Below are the code and all the weights of a small trained network. Each question names an input and a class and asks about switching units off, where a switched-off unit gives its printed mean instead of its output.

import numpy as np


def w(rows, s, z=0):
    codes = np.array(rows[::2]) - 128.0
    scale = np.full(codes.shape[1], s)
    scale[-1] = z or s
    return codes * scale


def f(y):
    return np.maximum(y, 0)


def log_softmax(a):
    a = a - a.max(-1, keepdims=True)
    return a - np.log(np.exp(a).sum(-1, keepdims=True))


def net(x, mask):
    res = np.array(x, float).reshape(1, 5) / 4 @ E
    y = f(res @ A[0][:, :-1].T + A[0][:, -1])
    res = res + np.where(mask, y, B[0][:, -1]) @ B[0][:, :-1]
    return log_softmax(res[-1] @ U[:, :-1].T + U[:, -1])


A, B = {}, {}
E = w([
[198,79,192,109,60,101,161,105,234,151],'x0',
[119,147,79,155,115,67,91,12,177,99],'x1',
[165,62,73,203,184,179,174,141,206,93],'x2',
[50,130,173,171,82,253,85,79,169,155],'x3',
[173,241,221,212,161,113,100,156,134,96],'x4',
],0.013)
A[0] = w([
[215,91,230,121,21,123,180,133,161,153,99],'N1',
[145,109,146,127,112,139,180,251,80,127,62],'N2',
[83,143,74,163,187,107,68,69,90,98,96],'N3',
[194,218,239,225,148,101,132,140,139,90,4],'N4',
[185,116,142,74,142,135,163,220,88,116,72],'N5',
[65,122,147,198,132,223,73,106,112,154,100],'N6',
[206,68,178,130,85,89,139,84,176,132,110],'N7',
[117,190,162,31,50,64,65,133,79,180,72],'N8',
[209,84,46,193,219,198,174,146,192,76,100],'N9',
[123,164,122,179,24,228,126,80,139,211,114],'N10',
[165,150,36,178,83,3,96,71,146,83,48],'N11',
[93,58,98,43,120,120,167,107,151,168,39],'N12',
[204,169,53,97,198,1,188,180,112,140,114],'N13',
[63,161,84,135,184,186,142,189,51,93,71],'N14',
],0.0098,0.0033)
B[0] = w([
[135,141,125,171,157,67,165,162,114,119,217],'N1',
[64,136,168,77,114,100,113,169,194,122,195],'N2',
[95,134,141,168,111,51,159,172,142,114,187],'N3',
[126,99,22,88,64,172,132,153,69,113,236],'N4',
[108,105,163,104,103,170,138,145,188,126,192],'N5',
[174,78,155,97,146,130,126,64,149,103,210],'N6',
[142,133,121,213,149,96,168,176,123,133,201],'N7',
[113,172,133,183,147,175,50,92,106,186,220],'N8',
[104,186,109,143,157,157,45,96,115,198,255],'N9',
[183,91,179,87,164,130,119,157,124,91,215],'N10',
[103,101,152,83,113,151,93,206,245,109,212],'N11',
[72,100,65,110,89,130,151,111,58,109,189],'N12',
[198,69,159,135,178,161,133,26,106,92,245],'N13',
[120,119,135,180,120,12,145,164,104,113,205],'N14',
],0.012,0.02)
U = w([
[190,83,162,112,161,148,123,66,104,80,85],'0',
[123,130,112,206,124,45,148,155,112,124,87],'1',
[102,86,8,88,48,156,123,124,65,116,123],'2',
[112,171,121,157,151,167,55,98,119,234,101],'3',
[86,120,163,84,83,141,103,170,213,118,178],'4',
[134,136,110,122,118,112,124,116,130,133,251],'5',
[118,223,113,102,90,153,212,48,141,123,78],'6',
[138,232,108,82,99,128,206,45,128,141,74],'7',
],0.015,0.019)

Each question gives the input, the list of numbers given to net, and the class t.
The units are the neurons (one row each of A and B). Each row of codes is followed by its name. A weight is (code - 128) times the scale printed after its matrix; where a second scale follows, it is the last column's (A, B and U).
mask holds one flag per neuron, in row order. A switched-off neuron (its flag False) gives its mean, the last column of its row in B, instead of its output. The means were averaged over made-up inputs and are rounded, as every weight is.
A unit's drop is (log p(t) with every unit on - log p(t) with that unit switched off) / (log p(t) with every unit on - log p(t) with every unit switched off).
unit that matters most: the unit with the biggest drop
k most important neurons: the k neurons with the biggest drops, biggest first
drop when u is switched off: that unit's drop, to one decimal
input [3,-8,-8,-7,-5], class 3: unit that matters most => N8
input [-6,-1,5,4,-6], class 1: 2 most important neurons => [N14, N4]
input [-6,6,2,5,7], class 2: 4 most important neurons => [N4, N13, N1, N7]
input [7,-6,-7,6,-8], class 2: 4 most important neurons => [N12, N13, N9, N14]
input [-1,-6,3,6,0], class 0: 2 most important neurons => [N6, N11]
input [3,6,6,7,-6], class 0: 4 most important neurons => [N10, N4, N6, N8]
input [5,8,6,-6,7], class 4: 2 most important neurons => [N11, N12]
input [5,-1,-6,-5,4], class 3: 4 most important neurons => [N8, N10, N6, N14]
input [-5,-6,-3,3,-5], class 4: 2 most important neurons => [N4, N2]
input [-3,0,-3,5,1], class 0: 2 most important neurons => [N9, N6]
input [-3,7,6,-2,-3], class 4: 2 most important neurons => [N11, N8]
input [-6,-7,3,-3,-4], class 4: 2 most important neurons => [N2, N5]
input [5,1,-4,-7,-3], class 0: drop when N13 is switched off => 6.2
input [1,7,-7,7,-1], class 0: unit that matters most => N10
input [-6,6,-4,3,-2], class 1: drop when N3 is switched off => 0.9
input [-1,8,1,0,0], class 4: drop when N11 is switched off => 0.5
